What each symbol does to the objects:
state | ko ke na zu
w128 | w742 w346 w329 w159
w329 | w128 w938 w933 w746
w191 | w86 w984 w370 w880
w228 | w959 w903 w76 w730
w444 | w550 w722 w542 w770
w780 | w938 w959 w730 w933
w370 | w191 w887 w714 w346
w718 | w770 w542 w742 w291
w742 | w718 w880 w128 w92
w511 | w76 w888 w95 w700
w787 | w18 w456 w960 w170
w880 | w542 w191 w346 w742
w76 | w228 w454 w511 w456
w454 | w903 w426 w888 w76
w730 | w780 w228 w456 w18
w722 | w876 w630 w86 w444
w291 | w679 w718 w92 w630
w960 | w787 w700 w550 w426
w630 | w95 w291 w506 w722
w18 | w933 w730 w787 w221
w95 | w511 w679 w630 w876
w426 | w170 w960 w334 w454
w346 | w880 w370 w938 w128
w506 | w630 w92 w984 w86
w888 | w454 w334 w679 w511
w714 | w370 w393 w959 w938
w903 | w937 w170 w454 w228
w984 | w506 w159 w887 w191
w334 | w426 w550 w770 w888
w770 | w334 w444 w718 w679
w170 | w221 w787 w426 w903
w887 | w984 w746 w393 w370
w938 | w346 w714 w780 w329
w700 | w456 w511 w876 w960
w959 | w714 w937 w228 w780
w937 | w393 w221 w903 w959
w933 | w329 w780 w18 w397
w393 | w887 w397 w937 w714
w746 | w159 w329 w397 w887
w159 | w92 w128 w746 w984
w679 | w888 w770 w291 w95
w397 | w746 w933 w221 w393
w550 | w960 w876 w444 w334
w86 | w722 w506 w191 w542
w456 | w730 w76 w700 w787
w221 | w397 w18 w170 w937
w92 | w291 w742 w159 w506
w876 | w700 w95 w722 w550
w542 | w444 w86 w880 w718

In the rows, 25 means zero.

The rows follow the links: the fewer symbols apart two objects are, the more alike their rows tend to be.

Here are some objects, each with a row of numbers. One shown again gets a slightly different row.
w506
[30, 28, 28, 25, 34, 23, 28, 20, 40, 9, 31, 28, 14, 30, 29, 31, 23, 35, 30, 27, 27, 12, 31, 49, 13, 28, 17, 18, 11, 11, 19, 32, 29, 31, 23, 34, 15, 29, 27, 16, 29, 41, 21, 7, 13, 25, 27, 15, 22, 27, 14, 19, 25, 28]
w329
[10, 26, 13, 28, 27, 20, 14, 24, 20, 36, 12, 13, 18, 33, 22, 6, 23, 42, 24, 39, 13, 22, 39, 30, 25, 20, 26, 31, 34, 13, 29, 20, 24, 14, 23, 30, 15, 23, 13, 21, 14, 33, 22, 18, 33, 26, 42, 24, 24, 32, 25, 28, 19, 28]
w95
[42, 25, 38, 22, 25, 29, 37, 24, 34, 10, 39, 38, 28, 20, 28, 46, 26, 11, 28, 13, 36, 25, 13, 26, 20, 30, 20, 17, 13, 32, 20, 33, 28, 37, 26, 23, 32, 30, 37, 28, 36, 23, 27, 26, 14, 23, 10, 23, 24, 18, 22, 21, 30, 22]
w876
[41, 25, 38, 23, 25, 30, 37, 25, 31, 11, 40, 38, 30, 19, 28, 45, 27, 10, 28, 12, 37, 26, 12, 24, 23, 30, 22, 17, 14, 34, 21, 32, 27, 37, 27, 22, 34, 29, 37, 29, 37, 21, 28, 29, 15, 23, 8, 24, 26, 18, 23, 22, 30, 22]
w742
[27, 30, 24, 26, 34, 22, 25, 20, 38, 12, 28, 25, 13, 33, 29, 26, 23, 39, 29, 30, 24, 11, 34, 49, 14, 27, 17, 20, 15, 8, 20, 30, 28, 27, 22, 35, 13, 28, 24, 17, 26, 41, 20, 5, 15, 26, 32, 14, 22, 28, 15, 20, 24, 28]
w903
[21, 21, 23, 25, 16, 27, 24, 31, 12, 41, 19, 23, 36, 18, 20, 20, 26, 14, 21, 22, 24, 38, 19, 1, 37, 23, 34, 31, 38, 39, 31, 18, 22, 20, 27, 15, 35, 21, 24, 34, 22, 9, 29, 44, 37, 23, 21, 35, 28, 23, 36, 30, 25, 22]
w718
[36, 27, 32, 24, 32, 25, 32, 21, 40, 7, 37, 33, 17, 27, 30, 39, 24, 28, 30, 22, 32, 14, 24, 45, 14, 30, 16, 16, 9, 17, 18, 34, 29, 35, 24, 32, 20, 31, 32, 20, 34, 36, 23, 10, 10, 25, 20, 16, 22, 24, 14, 19, 28, 26]
w933
[9, 24, 14, 27, 22, 22, 14, 27, 13, 44, 11, 13, 26, 27, 21, 5, 24, 33, 21, 35, 14, 30, 33, 15, 32, 19, 31, 34, 40, 23, 31, 16, 22, 13, 24, 24, 22, 20, 14, 25, 13, 22, 25, 30, 38, 26, 38, 29, 26, 30, 32, 31, 21, 25]
w456
[26, 21, 27, 24, 17, 29, 28, 31, 14, 34, 25, 28, 38, 16, 22, 28, 27, 8, 22, 18, 29, 39, 14, 1, 37, 24, 33, 28, 33, 42, 29, 22, 23, 25, 28, 15, 38, 22, 29, 34, 26, 8, 29, 44, 32, 23, 15, 35, 28, 20, 35, 29, 27, 21]
w959
[12, 23, 15, 26, 20, 24, 16, 29, 11, 46, 11, 15, 29, 25, 20, 8, 25, 29, 20, 33, 16, 33, 30, 10, 34, 20, 33, 34, 41, 27, 32, 17, 21, 14, 25, 21, 25, 20, 15, 28, 14, 18, 25, 35, 40, 26, 34, 32, 27, 29, 34, 31, 22, 25]
w191
[23, 28, 22, 26, 33, 21, 22, 19, 35, 17, 24, 21, 13, 34, 28, 21, 23, 42, 28, 33, 22, 12, 36, 48, 14, 26, 19, 22, 18, 7, 21, 28, 28, 24, 22, 35, 12, 27, 20, 15, 24, 42, 20, 6, 17, 26, 36, 15, 22, 29, 16, 22, 23, 29]
w370
[13, 27, 15, 27, 30, 19, 15, 22, 26, 29, 15, 14, 14, 34, 25, 10, 23, 45, 25, 38, 15, 16, 40, 38, 21, 21, 23, 28, 27, 9, 26, 23, 26, 17, 22, 32, 12, 25, 15, 17, 16, 37, 21, 13, 28, 27, 42, 20, 23, 32, 21, 26, 21, 29]

Each walk starts at a row. The symbols on each line, taken left to right, move it on to the next object.
Answer with the object's row; about right is enough.
start [34, 22, 33, 23, 18, 30, 33, 29, 21, 24, 33, 34, 36, 15, 24, 37, 27, 5, 24, 13, 34, 35, 11, 8, 32, 27, 29, 23, 25, 43, 26, 26, 24, 31, 28, 16, 39, 26, 35, 34, 32, 11, 29, 41, 26, 23, 9, 32, 27, 19, 31, 26, 29, 21]
zu zu ke: [33, 22, 32, 23, 19, 30, 32, 29, 19, 27, 30, 33, 37, 16, 24, 35, 27, 6, 23, 14, 32, 36, 10, 6, 33, 27, 29, 25, 28, 43, 26, 24, 24, 29, 28, 15, 39, 25, 33, 34, 31, 10, 29, 42, 28, 22, 10, 32, 27, 19, 32, 28, 29, 22]
ko ko ke zu: [14, 22, 17, 26, 18, 25, 19, 29, 11, 45, 14, 17, 32, 23, 19, 11, 25, 23, 20, 29, 18, 36, 26, 6, 36, 20, 33, 33, 41, 32, 32, 17, 21, 15, 26, 19, 29, 20, 18, 31, 17, 14, 27, 38, 40, 25, 31, 35, 28, 27, 35, 31, 23, 24]
start [36, 23, 35, 23, 20, 30, 34, 28, 23, 21, 34, 35, 36, 16, 25, 40, 27, 5, 24, 13, 35, 34, 10, 10, 30, 27, 27, 22, 23, 42, 25, 27, 24, 32, 28, 16, 39, 26, 35, 34, 33, 12, 29, 39, 24, 23, 9, 30, 26, 19, 30, 26, 30, 21]
na na ke: [39, 26, 35, 23, 31, 26, 34, 21, 39, 5, 39, 35, 20, 25, 31, 41, 25, 23, 31, 18, 34, 16, 21, 41, 15, 30, 17, 16, 10, 21, 18, 35, 29, 36, 25, 30, 24, 31, 34, 21, 35, 33, 24, 14, 10, 25, 17, 17, 22, 22, 16, 18, 28, 25]
zu ke ko ke: [40, 26, 38, 22, 27, 28, 37, 24, 35, 7, 40, 38, 26, 21, 29, 45, 27, 13, 29, 13, 37, 22, 15, 31, 20, 31, 20, 16, 12, 30, 19, 33, 27, 38, 27, 24, 30, 30, 38, 27, 37, 26, 26, 24, 13, 24, 10, 22, 25, 18, 21, 21, 29, 24]
start [19, 22, 22, 24, 16, 27, 21, 31, 11, 42, 18, 22, 36, 19, 20, 17, 27, 16, 20, 24, 23, 38, 21, 1, 37, 22, 34, 32, 38, 37, 32, 17, 21, 19, 27, 17, 34, 20, 23, 32, 20, 11, 28, 43, 37, 24, 24, 35, 27, 24, 36, 32, 24, 23]
na ko na na ko: [29, 22, 29, 24, 17, 29, 30, 30, 16, 32, 26, 30, 38, 16, 23, 30, 27, 8, 22, 17, 30, 37, 13, 2, 35, 25, 30, 26, 31, 43, 28, 23, 22, 26, 28, 14, 39, 24, 30, 35, 28, 9, 29, 44, 31, 23, 14, 34, 28, 20, 35, 30, 28, 21]
zu zu na ko: [24, 22, 26, 24, 17, 29, 27, 31, 13, 37, 22, 25, 38, 16, 21, 26, 27, 10, 22, 20, 27, 39, 15, 1, 36, 24, 33, 29, 35, 42, 30, 21, 22, 23, 28, 15, 38, 22, 28, 34, 25, 8, 29, 44, 34, 23, 17, 35, 28, 22, 36, 29, 26, 22]
start [28, 28, 26, 26, 34, 22, 26, 19, 39, 11, 30, 26, 13, 31, 30, 30, 23, 38, 29, 29, 24, 12, 32, 49, 13, 27, 17, 20, 13, 10, 19, 31, 29, 29, 23, 35, 14, 29, 25, 17, 28, 41, 21, 6, 14, 26, 29, 15, 23, 26, 14, 19, 24, 28]
na ke zu zu: [20, 28, 20, 27, 33, 21, 20, 21, 33, 19, 22, 19, 12, 35, 27, 18, 22, 43, 28, 34, 20, 12, 38, 47, 15, 24, 19, 23, 19, 7, 22, 27, 27, 23, 22, 35, 10, 26, 19, 16, 21, 41, 20, 7, 20, 26, 37, 16, 22, 31, 16, 21, 22, 29]
ko zu ko na: [33, 28, 30, 25, 33, 24, 29, 20, 40, 7, 33, 29, 14, 30, 30, 34, 23, 32, 30, 25, 28, 13, 29, 48, 13, 29, 16, 17, 10, 13, 19, 32, 29, 32, 23, 33, 17, 30, 27, 18, 30, 39, 21, 8, 11, 26, 26, 15, 22, 25, 14, 19, 26, 27]
start [9, 26, 12, 27, 26, 20, 13, 25, 19, 38, 11, 12, 19, 32, 22, 5, 24, 41, 22, 38, 13, 23, 38, 27, 27, 20, 27, 32, 35, 15, 29, 18, 23, 13, 24, 29, 16, 22, 12, 20, 13, 30, 23, 21, 34, 28, 41, 25, 25, 32, 26, 28, 20, 27]
na zu ke: [10, 23, 13, 27, 21, 24, 15, 28, 11, 44, 11, 14, 28, 26, 20, 7, 25, 31, 21, 34, 15, 32, 32, 12, 33, 19, 31, 35, 40, 25, 32, 16, 21, 13, 24, 23, 24, 20, 15, 26, 14, 20, 26, 32, 39, 26, 36, 31, 27, 30, 33, 31, 21, 25]
na ko zu na: [15, 22, 19, 26, 18, 25, 19, 30, 10, 44, 15, 19, 33, 21, 19, 12, 26, 21, 20, 28, 20, 37, 25, 4, 37, 21, 34, 34, 40, 34, 32, 17, 20, 16, 27, 18, 31, 20, 20, 30, 18, 13, 28, 40, 40, 26, 28, 35, 27, 26, 36, 32, 23, 24]
start [14, 28, 16, 27, 31, 20, 16, 21, 28, 28, 17, 15, 14, 34, 25, 12, 22, 46, 26, 37, 16, 15, 40, 41, 18, 23, 22, 26, 25, 8, 25, 23, 26, 18, 22, 34, 11, 24, 15, 17, 17, 38, 21, 11, 25, 27, 41, 18, 23, 31, 19, 24, 21, 29]
ko na ke na: [10, 25, 12, 28, 25, 22, 12, 25, 16, 40, 10, 12, 21, 31, 21, 4, 23, 40, 23, 37, 13, 24, 38, 24, 28, 20, 29, 33, 36, 17, 30, 18, 23, 13, 23, 28, 17, 21, 12, 22, 13, 28, 23, 23, 35, 26, 41, 27, 25, 32, 28, 29, 20, 27]
ko na ko ke na: [9, 25, 12, 27, 24, 22, 13, 26, 15, 41, 10, 12, 24, 30, 21, 5, 24, 38, 22, 37, 14, 27, 35, 21, 30, 19, 30, 33, 38, 19, 31, 18, 22, 12, 23, 27, 19, 21, 13, 23, 13, 25, 23, 26, 36, 26, 40, 27, 25, 31, 28, 29, 20, 27]
start [16, 28, 17, 27, 32, 20, 17, 21, 30, 24, 18, 17, 13, 34, 26, 14, 23, 45, 26, 36, 17, 14, 40, 43, 18, 23, 21, 27, 24, 7, 24, 25, 26, 19, 22, 34, 11, 25, 17, 17, 18, 40, 20, 9, 23, 27, 40, 17, 22, 31, 18, 24, 21, 29]
zu na zu: [12, 27, 13, 29, 29, 20, 14, 23, 24, 32, 15, 13, 16, 33, 24, 8, 23, 45, 25, 38, 14, 17, 40, 36, 23, 21, 24, 29, 30, 9, 26, 22, 25, 16, 22, 32, 13, 23, 13, 18, 15, 36, 21, 14, 28, 27, 42, 20, 23, 32, 22, 26, 20, 29]
ko na ke: [11, 27, 13, 28, 29, 20, 13, 23, 23, 33, 12, 13, 17, 33, 23, 7, 23, 43, 23, 39, 13, 21, 40, 33, 23, 21, 25, 30, 32, 11, 28, 20, 24, 14, 22, 32, 13, 23, 13, 18, 15, 34, 22, 16, 31, 27, 43, 22, 23, 33, 24, 27, 19, 29]
start [41, 26, 37, 22, 28, 28, 36, 23, 37, 7, 40, 36, 25, 22, 29, 46, 25, 15, 29, 15, 36, 21, 16, 33, 18, 30, 20, 16, 11, 28, 19, 34, 28, 38, 26, 26, 29, 30, 37, 25, 36, 27, 25, 21, 12, 23, 12, 20, 24, 20, 19, 20, 29, 24]
ke zu na ke: [34, 28, 31, 24, 33, 25, 31, 20, 40, 7, 36, 31, 16, 30, 30, 36, 24, 30, 30, 23, 30, 14, 27, 47, 13, 29, 16, 17, 10, 15, 18, 34, 29, 33, 24, 33, 18, 30, 31, 18, 32, 38, 22, 10, 12, 26, 24, 15, 22, 24, 14, 18, 27, 27]
na ko na na ko: [24, 29, 23, 26, 33, 21, 23, 19, 37, 15, 26, 24, 12, 33, 28, 24, 23, 40, 28, 32, 23, 12, 36, 49, 14, 26, 17, 21, 16, 9, 21, 30, 27, 26, 23, 35, 13, 28, 22, 16, 25, 42, 21, 6, 17, 27, 34, 16, 22, 29, 15, 20, 23, 29]
